Below are the code and all the weights of a small trained network. Each question names an input and a class and asks about switching units off, where a switched-off unit gives its printed mean instead of its output.

import numpy as np


def w(rows, s, z=0):
    codes = np.array(rows[::2]) - 128.0
    scale = np.full(codes.shape[1], s)
    scale[-1] = z or s
    return codes * scale


def f(y):
    return y / 2 * (1 + np.tanh(0.7978845608 * (y + 0.044715 * y**3)))


def log_softmax(a):
    a = a - a.max(-1, keepdims=True)
    return a - np.log(np.exp(a).sum(-1, keepdims=True))


def net(x, mask):
    res = np.array(x, float).reshape(1, 7) / 4 @ E
    y = f(res @ A[0][:, :-1].T + A[0][:, -1])
    res = res + np.where(mask, y, B[0][:, -1]) @ B[0][:, :-1]
    return log_softmax(res[-1] @ U[:, :-1].T + U[:, -1])


A, B = {}, {}
E = w([
[183,82,156,127,159,239,46,71],'x0',
[118,110,163,144,98,80,79,152],'x1',
[120,133,193,76,75,72,82,135],'x2',
[131,108,167,2,164,109,141,179],'x3',
[194,157,157,146,167,42,85,185],'x4',
[223,189,69,91,105,186,122,208],'x5',
[195,84,96,122,151,93,170,137],'x6',
],0.0075)
A[0] = w([
[172,106,153,192,176,158,60,90,143],'n1',
[219,136,166,102,121,88,42,215,196],'n2',
[106,97,51,179,143,88,237,98,197],'n3',
[41,120,218,158,82,54,50,134,180],'n4',
[176,162,94,170,145,62,179,184,254],'n5',
[57,94,110,155,110,98,220,94,156],'n6',
[53,146,204,133,73,55,72,102,166],'n7',
[130,102,85,90,133,254,122,74,175],'n8',
[240,154,122,157,108,147,82,146,147],'n9',
[81,105,128,153,111,132,173,14,187],'n10',
[142,200,101,94,136,89,212,194,159],'n11',
[182,69,226,14,171,53,126,186,186],'n12',
[121,213,109,82,123,86,207,212,136],'n13',
],0.0069,0.0048)
B[0] = w([
[167,144,134,160,162,122,92,102,175],'n1',
[97,90,49,142,108,112,147,116,235],'n2',
[94,74,88,178,99,111,160,161,229],'n3',
[143,155,116,64,125,144,84,18,245],'n4',
[122,89,62,145,136,109,71,150,245],'n5',
[116,130,140,166,85,87,155,134,208],'n6',
[118,136,139,79,118,128,89,64,228],'n7',
[153,147,98,77,138,199,133,101,201],'n8',
[175,138,73,159,90,79,121,153,181],'n9',
[75,103,143,141,138,125,136,105,215],'n10',
[119,121,147,141,162,111,45,165,213],'n11',
[12,46,98,121,137,163,153,99,254],'n12',
[122,109,167,142,169,111,61,150,217],'n13',
],0.011,0.0077)
U = w([
[109,107,122,196,129,76,129,226,132],'0',
[98,119,113,77,146,141,96,101,149],'1',
[74,93,109,142,106,136,227,112,141],'2',
[185,199,116,69,89,164,160,169,118],'3',
[108,173,230,115,98,88,133,107,98],'4',
[202,153,87,148,92,75,106,129,124],'5',
[185,169,183,144,202,147,85,111,124],'6',
[218,183,248,107,126,38,227,183,2],'7',
],0.011,0.0092)

Each question gives the input, the list of numbers given to net, and the class t.
The units are the neurons (one row each of A and B). Each row of codes is followed by its name. A weight is (code - 128) times the scale printed after its matrix; where a second scale follows, it is the last column's (A, B and U).
mask holds one flag per neuron, in row order. A switched-off neuron (its flag False) gives its mean, the last column of its row in B, instead of its output. The means were averaged over made-up inputs and are rounded, as every weight is.
A unit's drop is (log p(t) with every unit on - log p(t) with that unit switched off) / (log p(t) with every unit on - log p(t) with every unit switched off).
The circuit of an input: a set's keep is (log p(t) with only the set's units on - log p(t) with every unit switched off) / (log p(t) with every unit on - log p(t) with every unit switched off). Starting from the 12 units with the biggest drops (on a tie, the unit counted first), units are removed one at a time, each time the one whose removal leaves the highest keep (on an exact tie, the one counted first), for as long as the keep stays at least 0.8.
circuit, biggest first: the units of the circuit, biggest drop first
k most important neurons: the k neurons with the biggest drops, biggest first
drop of u: that unit's drop, to one decimal
input [7,1,-1,-3,-3,-5,8], class 6: circuit, biggest first => n12; n1
input [1,6,7,5,-8,5,1], class 2: circuit, biggest first => n12; n11
input [3,2,-7,-3,7,3,-3], class 5: circuit, biggest first => n12; n9
input [-5,-8,3,-1,0,-6,4], class 0: circuit, biggest first => n12; n8; n4
input [6,5,-1,1,5,3,2], class 0: 4 most important neurons => n4; n7; n12; n8
input [-3,-8,-8,8,-2,-1,4], class 0: circuit, biggest first => n11; n4; n13
input [4,3,-7,-3,2,3,-8], class 6: circuit, biggest first => n1; n12
input [8,0,-3,-5,8,-8,6], class 6: circuit, biggest first => n1
input [-1,3,8,-7,3,-7,-3], class 4: circuit, biggest first => n12; n5
input [5,7,-1,7,-1,0,8], class 2: circuit, biggest first => n12; n4
input [-1,-2,0,-2,0,-5,-3], class 4: 2 most important neurons => n12; n2
input [-1,-5,-5,4,2,3,-5], class 6: circuit, biggest first => n12; n3; n2
input [6,-7,1,4,-8,-3,6], class 2: 4 most important neurons => n4; n11; n7; n13
input [7,5,3,-4,4,-5,-3], class 6: 4 most important neurons => n1; n12; n3; n5
input [-6,4,7,-8,5,-2,-1], class 1: circuit, biggest first => n4
input [7,4,-4,4,1,8,4], class 5: 2 most important neurons => n9; n2
input [-6,-6,7,-1,-4,-5,0], class 4: 3 most important neurons => n12; n2; n7
input [1,2,0,-2,-1,6,4], class 5: 2 most important neurons => n12; n9
input [-8,5,-4,-2,6,0,-8], class 5: 2 most important neurons => n12; n4
input [8,8,-2,-1,4,0,-8], class 6: most important neuron => n1
input [3,2,-1,-1,6,1,-6], class 5: 2 most important neurons => n12; n9
input [3,-7,2,-3,5,4,2], class 5: 2 most important neurons => n9; n12
input [5,2,-8,1,-7,6,4], class 3: 2 most important neurons => n8; n12
input [6,-4,-6,-2,6,7,-2], class 5: drop of n9 => 0.6
